Below is a small trained network, with its code and all its weights. Each question gives an input and a class and asks what happens when units are switched off, that is, made to give their printed mean instead of their output.

import numpy as np


def w(rows, s, z=0):
    codes = np.array(rows[::2]) - 128.0
    scale = np.full(codes.shape[1], s)
    scale[-1] = z or s
    return codes * scale


def f(y):
    return np.maximum(y, 0)


def log_softmax(a):
    a = a - a.max(-1, keepdims=True)
    return a - np.log(np.exp(a).sum(-1, keepdims=True))


def net(x, mask):
    res = np.array(x, float).reshape(1, 4) / 4 @ E
    y = f(res @ A[0][:, :-1].T + A[0][:, -1])
    res = res + np.where(mask, y, B[0][:, -1]) @ B[0][:, :-1]
    return log_softmax(res[-1] @ U[:, :-1].T + U[:, -1])


A, B = {}, {}
E = w([
[39,106,166,57],'x0',
[39,43,28,211],'x1',
[157,2,14,63],'x2',
[128,192,34,122],'x3',
],0.0096)
A[0] = w([
[94,192,127,161,63],'n1',
[53,122,158,63,107],'n2',
[94,192,179,236,62],'n3',
[58,189,190,162,76],'n4',
[141,166,132,26,57],'n5',
[220,67,162,206,181],'n6',
[175,59,116,97,44],'n7',
[98,110,73,188,91],'n8',
[91,221,34,109,252],'n9',
[10,117,81,195,106],'n10',
[204,176,142,106,116],'n11',
[191,123,68,113,91],'n12',
[180,83,77,74,42],'n13',
[167,64,60,104,45],'n14',
[114,92,113,174,82],'n15',
[179,172,136,116,114],'n16',
[163,83,184,186,137],'n17',
[43,120,127,201,101],'n18',
[148,160,184,73,90],'n19',
[168,81,180,115,226],'n20',
[143,178,161,178,141],'n21',
[181,209,81,133,254],'n22',
[117,187,134,172,127],'n23',
[144,236,130,157,200],'n24',
[108,104,69,177,43],'n25',
[175,64,126,80,44],'n26',
],0.012,0.0039)
B[0] = w([
[172,81,184,108,177],'n1',
[10,57,12,190,191],'n2',
[199,72,119,92,231],'n3',
[171,75,125,106,221],'n4',
[146,168,96,118,179],'n5',
[31,130,72,193,195],'n6',
[158,117,130,72,179],'n7',
[123,180,114,114,202],'n8',
[81,76,197,255,220],'n9',
[152,190,126,103,250],'n10',
[109,158,89,76,195],'n11',
[144,80,122,151,181],'n12',
[155,90,166,99,191],'n13',
[132,117,166,104,206],'n14',
[154,189,155,116,172],'n15',
[136,162,104,128,177],'n16',
[124,113,114,234,176],'n17',
[165,166,54,68,214],'n18',
[143,167,84,127,194],'n19',
[119,177,96,194,189],'n20',
[132,101,135,128,198],'n21',
[86,124,98,151,209],'n22',
[159,73,133,116,186],'n23',
[122,99,101,134,224],'n24',
[162,145,125,98,190],'n25',
[160,83,139,115,177],'n26',
],0.0089,0.013)
U = w([
[94,106,66,106,224],'0',
[192,79,134,45,4],'1',
[181,249,74,41,57],'2',
[89,108,107,130,237],'3',
[88,142,161,105,155],'4',
],0.012,0.0045)

Each question gives the input, the list of numbers given to net, and the class t.
The units are the neurons (one row each of A and B). Each row of codes is followed by its name. A weight is (code - 128) times the scale printed after its matrix; where a second scale follows, it is the last column's (A, B and U).
mask holds one flag per neuron, in row order. A switched-off neuron (its flag False) gives its mean, the last column of its row in B, instead of its output. The means were averaged over made-up inputs and are rounded, as every weight is.
A unit's drop is (log p(t) with every unit on - log p(t) with that unit switched off) / (log p(t) with every unit on - log p(t) with every unit switched off).
The circuit of an input: a set's keep is (log p(t) with only the set's units on - log p(t) with every unit switched off) / (log p(t) with every unit on - log p(t) with every unit switched off). Starting from the 12 units with the biggest drops (on a tie, the unit counted first), units are removed one at a time, each time the one whose removal leaves the highest keep (on an exact tie, the one counted first), for as long as the keep stays at least 0.8.
circuit, biggest first: the units of the circuit, biggest drop first
most important unit: the unit with the biggest drop
k most important neurons: the k neurons with the biggest drops, biggest first
drop of u: that unit's drop, to one decimal
input [2,8,-4,-8], class 2: circuit, biggest first -> n18, n10
input [4,-7,3,-6], class 2: most important unit -> n9
input [-7,8,7,2], class 2: 2 most important neurons -> n8, n10
input [-8,0,-7,1], class 0: 4 most important neurons -> n6, n22, n24, n13
input [8,-6,1,-1], class 0: 2 most important neurons -> n2, n10
input [-7,-7,-6,4], class 0: circuit, biggest first -> n22, n24
input [0,2,6,8], class 3: circuit, biggest first -> n9, n18
input [4,2,8,8], class 1: circuit, biggest first -> n13, n14
input [6,-5,1,-2], class 0: 3 most important neurons -> n2, n10, n18
input [1,-5,1,-3], class 2: circuit, biggest first -> n9, n19
input [-1,-5,-5,-8], class 3: 2 most important neurons -> n17, n6
input [-3,-3,6,-7], class 3: 2 most important neurons -> n6, n20
input [-6,-2,-7,-3], class 1: 2 most important neurons -> n3, n2
input [7,-2,-6,8], class 3: circuit, biggest first -> n9
input [-3,-7,0,-5], class 2: 2 most important neurons -> n9, n2
input [-7,-3,-7,2], class 0: 2 most important neurons -> n22, n6
input [-6,-5,-2,-5], class 0: 2 most important neurons -> n6, n10
input [3,7,-2,4], class 2: 2 most important neurons -> n10, n18
input [6,-8,5,-1], class 2: 2 most important neurons -> n5, n9
input [6,-5,-6,8], class 3: circuit, biggest first -> n9
input [8,-5,5,-4], class 0: drop of n2 -> 1.0
input [-4,0,5,7], class 3: drop of n3 -> 0.2
input [-3,-5,1,8], class 3: drop of n26 -> 0.0
